Below are the code and all the weights of a small trained network. Each question names an input and a class and asks about switching units off, where a switched-off unit gives its printed mean instead of its output.

import numpy as np


def w(rows, s, z=0):
    codes = np.array(rows[::2]) - 128.0
    scale = np.full(codes.shape[1], s)
    scale[-1] = z or s
    return codes * scale


def f(y):
    return np.maximum(y, 0)


def log_softmax(a):
    a = a - a.max(-1, keepdims=True)
    return a - np.log(np.exp(a).sum(-1, keepdims=True))


def net(x, mask):
    res = np.array(x, float).reshape(1, 8) / 4 @ E
    y = f(res @ A[0][:, :-1].T + A[0][:, -1])
    res = res + np.where(mask, y, B[0][:, -1]) @ B[0][:, :-1]
    return log_softmax(res[-1] @ U[:, :-1].T + U[:, -1])


A, B = {}, {}
E = w([
[101,94,252],'x0',
[127,127,127],'x1',
[88,239,161],'x2',
[220,155,149],'x3',
[128,128,128],'x4',
[127,128,128],'x5',
[127,129,128],'x6',
[128,128,128],'x7',
],0.016)
A[0] = w([
[100,220,116,124],'neuron 0',
[129,29,231,105],'neuron 1',
[110,128,249,86],'neuron 2',
[105,155,232,78],'neuron 3',
[109,133,207,84],'neuron 4',
[187,145,146,2],'neuron 5',
[101,13,41,176],'neuron 6',
[182,159,127,173],'neuron 7',
[127,183,146,94],'neuron 8',
[117,71,161,78],'neuron 9',
[50,133,103,181],'neuron 10',
[131,41,180,110],'neuron 11',
[113,101,221,175],'neuron 12',
[229,90,117,153],'neuron 13',
[58,117,162,66],'neuron 14',
[103,242,180,133],'neuron 15',
],0.015,0.0059)
B[0] = w([
[107,214,179,218],'neuron 0',
[104,151,220,252],'neuron 1',
[148,6,155,234],'neuron 2',
[139,39,99,219],'neuron 3',
[115,11,117,196],'neuron 4',
[67,164,89,159],'neuron 5',
[113,127,37,236],'neuron 6',
[167,113,166,189],'neuron 7',
[125,146,69,174],'neuron 8',
[93,149,188,177],'neuron 9',
[9,136,132,200],'neuron 10',
[112,182,192,211],'neuron 11',
[94,60,188,230],'neuron 12',
[206,121,132,225],'neuron 13',
[68,88,121,182],'neuron 14',
[147,144,68,245],'neuron 15',
],0.011,0.017)
U = w([
[100,110,33,255],'0',
[238,137,85,127],'1',
[55,232,120,151],'2',
[189,247,81,81],'3',
[53,143,188,144],'4',
[178,111,199,109],'5',
[76,59,100,73],'6',
[167,36,93,98],'7',
],0.014,0.006)

Each question gives the input, the list of numbers given to net, and the class t.
The units are the neurons (one row each of A and B). Each row of codes is followed by its name. A weight is (code - 128) times the scale printed after its matrix; where a second scale follows, it is the last column's (A, B and U).
mask holds one flag per neuron, in row order. A switched-off neuron (its flag False) gives its mean, the last column of its row in B, instead of its output. The means were averaged over made-up inputs and are rounded, as every weight is.
A unit's drop is (log p(t) with every unit on - log p(t) with that unit switched off) / (log p(t) with every unit on - log p(t) with every unit switched off).
The circuit of an input: a set's keep is (log p(t) with only the set's units on - log p(t) with every unit switched off) / (log p(t) with every unit on - log p(t) with every unit switched off). Starting from the 12 units with the biggest drops (on a tie, the unit counted first), units are removed one at a time, each time the one whose removal leaves the highest keep (on an exact tie, the one counted first), for as long as the keep stays at least 0.8.
circuit, biggest first: the units of the circuit, biggest drop first
most important unit: the unit with the biggest drop
top k neurons: the k neurons with the biggest drops, biggest first
drop when u is switched off: that unit's drop, to one decimal
input [-5,3,0,-8,3,8,1,3], class 0: most important unit -> neuron 6
input [2,8,0,2,-4,4,-6,-1], class 5: circuit, biggest first -> [neuron 6; neuron 10]
input [5,-6,-6,3,-3,5,-1,2], class 5: top 2 neurons -> [neuron 13; neuron 10]
input [1,-4,4,-3,-1,2,6,-1], class 6: top 2 neurons -> [neuron 1; neuron 11]
input [0,-2,3,-3,-3,7,3,5], class 2: top 2 neurons -> [neuron 2; neuron 12]
input [8,-8,2,4,-6,1,3,-7], class 7: top 2 neurons -> [neuron 3; neuron 2]
input [-8,-6,0,2,-8,-7,2,3], class 1: top 3 neurons -> [neuron 11; neuron 10; neuron 1]
input [-4,6,0,-5,8,0,-6,-7], class 0: top 3 neurons -> [neuron 1; neuron 11; neuron 6]
input [-5,3,5,0,-1,2,-8,-3], class 2: top 2 neurons -> [neuron 13; neuron 0]
input [1,3,-7,-5,8,5,-1,1], class 4: top 2 neurons -> [neuron 11; neuron 1]
input [6,-1,-7,2,-2,7,6,-3], class 5: top 3 neurons -> [neuron 13; neuron 10; neuron 2]
input [1,-8,5,-7,6,3,3,3], class 6: drop when neuron 4 is switched off -> 0.1
input [-4,-4,-1,-3,-6,0,-1,-1], class 0: drop when neuron 1 is switched off -> 0.1
input [-2,-8,-8,-8,3,-1,-6,7], class 0: circuit, biggest first -> [neuron 6]
input [-4,4,8,-4,1,5,5,3], class 2: drop when neuron 4 is switched off -> 0.0
input [8,-3,-5,-7,4,-4,-8,6], class 4: drop when neuron 11 is switched off -> 0.2
input [5,5,-4,2,-2,1,-2,1], class 5: top 2 neurons -> [neuron 10; neuron 2]
